Below are the code and all the weights of a small trained network. Each question names an input and a class and asks about switching units off, where a switched-off unit gives its printed mean instead of its output.

import numpy as np


def w(rows, s, z=0):
    codes = np.array(rows[::2]) - 128.0
    scale = np.full(codes.shape[1], s)
    scale[-1] = z or s
    return codes * scale


def norm(h):
    return h / np.sqrt((h * h).mean(-1, keepdims=True) + 1e-5)


def f(y):
    return np.maximum(y, 0)


def log_softmax(a):
    a = a - a.max(-1, keepdims=True)
    return a - np.log(np.exp(a).sum(-1, keepdims=True))


def net(x, mask):
    res = np.array(x, float).reshape(1, 4) / 4 @ E
    u = 0
    for l in range(3):
        y = f(norm(res) @ A[l][:, :-1].T + A[l][:, -1])
        res = res + np.where(mask[u : u + 6], y, B[l][:, -1]) @ B[l][:, :-1]
        u += 6
    return log_softmax(norm(res)[-1] @ U[:, :-1].T + U[:, -1])


A, B = {}, {}
E = w([
[129,129,128,127,127,128,131,128,127,129,128],'x0',
[160,167,107,131,151,94,112,22,85,175,106],'x1',
[194,217,128,132,125,163,124,119,184,51,118],'x2',
[254,95,125,125,130,234,114,116,83,116,91],'x3',
],0.00049)
A[0] = w([
[41,63,64,118,86,95,207,134,94,254,149,155],'L0N1',
[197,132,93,110,116,239,150,129,110,131,84,60],'L0N2',
[134,186,132,83,147,76,91,75,102,129,63,33],'L0N3',
[175,41,161,110,175,177,28,155,82,111,63,107],'L0N4',
[113,172,157,63,191,80,64,99,128,92,84,2],'L0N5',
[111,129,177,177,52,132,175,220,210,46,182,31],'L0N6',
],0.00093,0.0009)
B[0] = w([
[204,86,170,121,162,114,68,138,88,16,115,244],'L0N1',
[130,67,180,130,172,26,88,154,89,88,161,216],'L0N2',
[116,89,106,209,107,104,161,247,149,148,237,159],'L0N3',
[144,136,73,197,28,150,235,145,134,166,207,219],'L0N4',
[140,131,44,238,78,93,182,154,169,172,254,137],'L0N5',
[68,174,75,34,230,147,70,117,55,156,38,215],'L0N6',
],0.001,0.0011)
A[1] = w([
[112,243,144,119,122,90,125,121,233,93,109,147],'L1N1',
[5,112,91,135,146,51,121,135,124,184,147,126],'L1N2',
[122,188,136,148,47,119,212,60,184,156,140,2],'L1N3',
[186,206,79,137,129,201,131,117,159,79,121,81],'L1N4',
[196,80,145,146,96,224,121,97,95,169,77,131],'L1N5',
[115,54,203,112,124,123,107,120,94,184,107,136],'L1N6',
],0.0014,0.00075)
B[1] = w([
[76,118,49,153,156,207,143,151,66,203,164,228],'L1N1',
[243,161,167,116,108,160,117,114,161,62,87,241],'L1N2',
[206,5,102,220,74,83,164,150,121,132,217,148],'L1N3',
[87,106,188,111,110,17,117,132,156,101,122,225],'L1N4',
[16,156,112,103,144,93,126,129,146,148,124,252],'L1N5',
[123,210,92,148,111,146,160,132,183,130,148,195],'L1N6',
],0.0015,0.0014)
A[2] = w([
[83,47,145,103,113,205,151,196,154,180,126,2],'L2N1',
[172,97,222,87,89,135,123,203,182,37,94,26],'L2N2',
[192,130,198,114,128,59,78,10,144,109,78,6],'L2N3',
[56,112,172,128,112,42,151,159,189,114,156,140],'L2N4',
[137,151,108,132,139,140,153,42,72,248,112,32],'L2N5',
[152,169,111,176,140,80,114,25,163,123,173,159],'L2N6',
],0.0013,0.00045)
B[2] = w([
[197,254,88,175,65,68,203,76,71,176,185,194],'L2N1',
[136,29,141,203,193,43,53,38,197,148,152,254],'L2N2',
[111,245,178,38,93,131,202,212,78,89,72,222],'L2N3',
[210,112,125,128,159,211,91,88,132,124,89,198],'L2N4',
[48,48,138,114,144,197,50,88,251,105,102,197],'L2N5',
[177,82,153,121,67,136,192,175,47,168,136,227],'L2N6',
],0.0014,0.0015)
U = w([
[177,39,177,185,207,60,21,118,224,52,134,195],'0',
[164,127,46,218,57,126,210,139,71,216,232,197],'1',
[177,211,219,31,75,91,185,131,44,95,43,164],'2',
[7,36,109,78,112,233,74,28,143,205,72,15],'3',
[2,231,52,105,200,224,100,218,167,91,135,1],'4',
],0.0061,0.00088)

Each question gives the input, the list of numbers given to net, and the class t.
The units are the neurons (one row each of A and B). Each row of codes is followed by its name. A weight is (code - 128) times the scale printed after its matrix; where a second scale follows, it is the last column's (A, B and U).
mask holds one flag per neuron, layer by layer. A switched-off neuron (its flag False) gives its mean, the last column of its row in B, instead of its output. The means were averaged over made-up inputs and are rounded, as every weight is.
A unit's drop is (log p(t) with every unit on - log p(t) with that unit switched off) / (log p(t) with every unit on - log p(t) with every unit switched off).
The circuit of an input: a set's keep is (log p(t) with only the set's units on - log p(t) with every unit switched off) / (log p(t) with every unit on - log p(t) with every unit switched off). Starting from the 12 units with the biggest drops (on a tie, the unit counted first), units are removed one at a time, each time the one whose removal leaves the highest keep (on an exact tie, the one counted first), for as long as the keep stays at least 0.8.
units of the circuit, in order: the units of the circuit, biggest drop first
most important unit: the unit with the biggest drop
k most important neurons: the k neurons with the biggest drops, biggest first
k most important neurons of layer l: the k neurons of layer l with the biggest drops, biggest first
input [0,-2,-1,1], class 1: units of the circuit, in order -> [L2N1]
input [2,6,-3,8], class 3: units of the circuit, in order -> [L2N5; L1N5]
input [-2,1,-1,0], class 2: 2 most important neurons -> [L1N1; L0N1]
input [6,-7,-4,1], class 1: 3 most important neurons of layer 1 -> [L1N4; L1N2; L1N6]
input [-2,6,-1,-7], class 2: units of the circuit, in order -> [L1N2; L2N3]
input [2,0,-3,0], class 0: 2 most important neurons -> [L1N1; L0N1]
input [4,8,-8,0], class 2: 2 most important neurons of layer 0 -> [L0N1; L0N4]
input [-4,3,6,-8], class 1: 2 most important neurons -> [L1N3; L1N1]
input [7,2,0,1], class 3: 4 most important neurons -> [L1N2; L2N5; L0N1; L1N4]
input [3,0,1,-2], class 4: 2 most important neurons of layer 1 -> [L1N1; L1N2]
input [0,8,-7,-6], class 2: 2 most important neurons -> [L1N2; L2N3]
input [5,0,-6,-6], class 0: 2 most important neurons of layer 0 -> [L0N1; L0N6]
input [-2,8,-8,-5], class 2: 2 most important neurons -> [L1N2; L2N3]
input [-5,6,-2,3], class 3: units of the circuit, in order -> [L2N5]
input [-5,-8,0,1], class 1: 4 most important neurons -> [L2N1; L1N2; L1N4; L0N1]
input [0,1,-2,-8], class 2: 3 most important neurons -> [L1N2; L2N3; L2N5]
input [0,4,0,-8], class 2: 3 most important neurons -> [L1N2; L0N4; L0N1]
input [-5,8,-3,8], class 3: 2 most important neurons -> [L2N5; L1N5]
input [8,1,4,0], class 1: 2 most important neurons -> [L1N1; L0N6]
input [1,0,-2,-6], class 0: most important unit -> L2N2
input [4,-8,-5,0], class 0: 2 most important neurons of layer 1 -> [L1N1; L1N2]
input [1,1,-3,-2], class 2: 2 most important neurons of layer 2 -> [L2N3; L2N5]
